Below is a small trained network, with its code and all its weights. Each question gives an input and a class and asks what happens when units are switched off, that is, made to give their printed mean instead of their output.

import numpy as np


def w(rows, s, z=0):
    codes = np.array(rows[::2]) - 128.0
    scale = np.full(codes.shape[1], s)
    scale[-1] = z or s
    return codes * scale


def f(y):
    return y / 2 * (1 + np.tanh(0.7978845608 * (y + 0.044715 * y**3)))


def log_softmax(a):
    a = a - a.max(-1, keepdims=True)
    return a - np.log(np.exp(a).sum(-1, keepdims=True))


def net(x, mask):
    res = np.array(x, float).reshape(1, 5) / 4 @ E
    y = f(res @ A[0][:, :-1].T + A[0][:, -1])
    res = res + np.where(mask, y, B[0][:, -1]) @ B[0][:, :-1]
    return log_softmax(res[-1] @ U[:, :-1].T + U[:, -1])


A, B = {}, {}
E = w([
[160,79,189,46,61,122,176,164,68,84,126],'x0',
[125,133,124,128,123,136,125,127,119,131,132],'x1',
[75,210,200,130,134,166,203,105,167,81,156],'x2',
[128,111,248,178,69,60,74,65,115,143,187],'x3',
[119,138,94,67,231,68,121,62,65,70,155],'x4',
],0.013)
A[0] = w([
[114,147,71,139,197,52,129,50,81,75,130,62],'n0',
[200,115,124,143,139,173,122,124,139,97,191,87],'n1',
[50,180,198,111,144,123,254,122,142,110,108,1],'n2',
[148,78,178,31,58,142,165,174,50,75,109,46],'n3',
[129,104,248,206,46,40,84,43,110,138,220,68],'n4',
[237,17,37,119,98,58,14,178,81,193,67,30],'n5',
[71,235,192,139,124,186,235,95,227,36,193,18],'n6',
[154,68,144,155,64,197,136,130,184,168,106,50],'n7',
[129,116,154,192,23,186,155,226,225,140,97,97],'n8',
[120,171,119,109,86,95,110,168,156,137,119,31],'n9',
[105,111,64,126,129,162,186,156,130,116,66,105],'n10',
[178,132,136,144,119,139,146,144,155,141,126,51],'n11',
[128,98,146,203,73,175,159,231,178,212,104,88],'n12',
[157,68,95,148,151,99,66,159,125,155,137,21],'n13',
[68,167,72,235,208,146,55,73,235,188,138,9],'n14',
[159,130,94,149,183,185,163,169,104,130,90,49],'n15',
[89,158,67,216,101,149,107,80,162,149,100,64],'n16',
[180,66,189,18,45,121,233,185,71,85,137,33],'n17',
[104,120,106,22,220,56,150,47,72,55,167,58],'n18',
[127,151,18,47,165,219,227,235,157,102,84,88],'n19',
],0.0097,0.0072)
B[0] = w([
[197,187,174,85,161,157,109,161,113,137,111,195],'n0',
[137,129,114,126,136,121,132,93,132,126,131,123],'n1',
[129,49,120,126,87,195,181,45,148,118,149,188],'n2',
[143,188,54,233,202,129,143,155,186,155,174,194],'n3',
[23,61,157,85,74,12,56,172,191,190,30,251],'n4',
[73,47,128,105,55,215,252,21,139,80,150,207],'n5',
[96,44,89,102,51,208,235,74,117,100,127,238],'n6',
[172,153,153,124,136,142,88,131,72,98,107,174],'n7',
[202,181,169,60,169,158,64,88,22,77,135,224],'n8',
[150,136,147,114,123,133,130,137,132,133,143,128],'n9',
[83,124,161,131,115,71,120,151,141,106,88,176],'n10',
[146,129,111,109,128,137,107,108,119,144,138,133],'n11',
[170,185,171,57,178,160,89,129,55,126,124,206],'n12',
[132,90,135,148,72,188,187,122,139,105,131,151],'n13',
[182,181,38,234,202,100,163,208,189,122,220,214],'n14',
[86,131,137,131,81,93,103,117,148,131,126,161],'n15',
[136,158,96,178,175,120,125,146,135,127,138,167],'n16',
[166,221,29,225,228,104,157,197,195,119,191,211],'n17',
[205,189,182,75,147,188,39,123,2,100,117,226],'n18',
[44,44,198,110,66,3,36,145,192,216,76,244],'n19',
],0.0094,0.024)
U = w([
[91,92,140,73,103,1,38,150,194,150,69,191],'0',
[216,194,143,36,162,165,51,130,32,116,106,79],'1',
[175,191,47,220,190,106,143,164,209,126,155,252],'2',
[123,66,102,81,80,211,237,80,148,109,122,12],'3',
],0.0082,0.0016)

Each question gives the input, the list of numbers given to net, and the class t.
The units are the neurons (one row each of A and B). Each row of codes is followed by its name. A weight is (code - 128) times the scale printed after its matrix; where a second scale follows, it is the last column's (A, B and U).
mask holds one flag per neuron, in row order. A switched-off neuron (its flag False) gives its mean, the last column of its row in B, instead of its output. The means were averaged over made-up inputs and are rounded, as every weight is.
A unit's drop is (log p(t) with every unit on - log p(t) with that unit switched off) / (log p(t) with every unit on - log p(t) with every unit switched off).
The circuit of an input: a set's keep is (log p(t) with only the set's units on - log p(t) with every unit switched off) / (log p(t) with every unit on - log p(t) with every unit switched off). Starting from the 12 units with the biggest drops (on a tie, the unit counted first), units are removed one at a time, each time the one whose removal leaves the highest keep (on an exact tie, the one counted first), for as long as the keep stays at least 0.8.
circuit, biggest first: the units of the circuit, biggest drop first
k most important neurons: the k neurons with the biggest drops, biggest first
drop when u is switched off: that unit's drop, to one decimal
input [6,-5,-5,-5,-2], class 2: 4 most important neurons	n17, n4, n3, n6
input [2,-4,1,4,-7], class 1: circuit, biggest first	n8
input [-5,-6,6,1,6], class 1: 2 most important neurons	n18, n5
input [-3,-5,7,2,-6], class 3: 3 most important neurons	n6, n18, n2
input [1,-1,6,-5,0], class 3: 2 most important neurons	n6, n4
input [3,3,6,-6,-2], class 0: 2 most important neurons	n19, n5
input [8,-3,-1,7,6], class 2: 2 most important neurons	n17, n3
input [-3,-5,7,2,-7], class 1: 3 most important neurons	n8, n12, n5
input [-8,6,-2,-4,-8], class 1: 4 most important neurons	n8, n12, n17, n3
input [-5,4,1,5,-7], class 1: 2 most important neurons	n8, n19
input [3,2,-6,-2,-4], class 3: 2 most important neurons	n5, n18
input [7,-5,2,-7,-3], class 0: 3 most important neurons	n19, n14, n10
input [-4,-8,3,-2,-5], class 1: drop when n12 is switched off	0.1
input [2,4,-8,5,-7], class 3: circuit, biggest first	n5
input [-6,-5,2,4,-3], class 2: drop when n14 is switched off	2.3
input [-7,5,-8,-4,1], class 3: drop when n3 is switched off	0.2
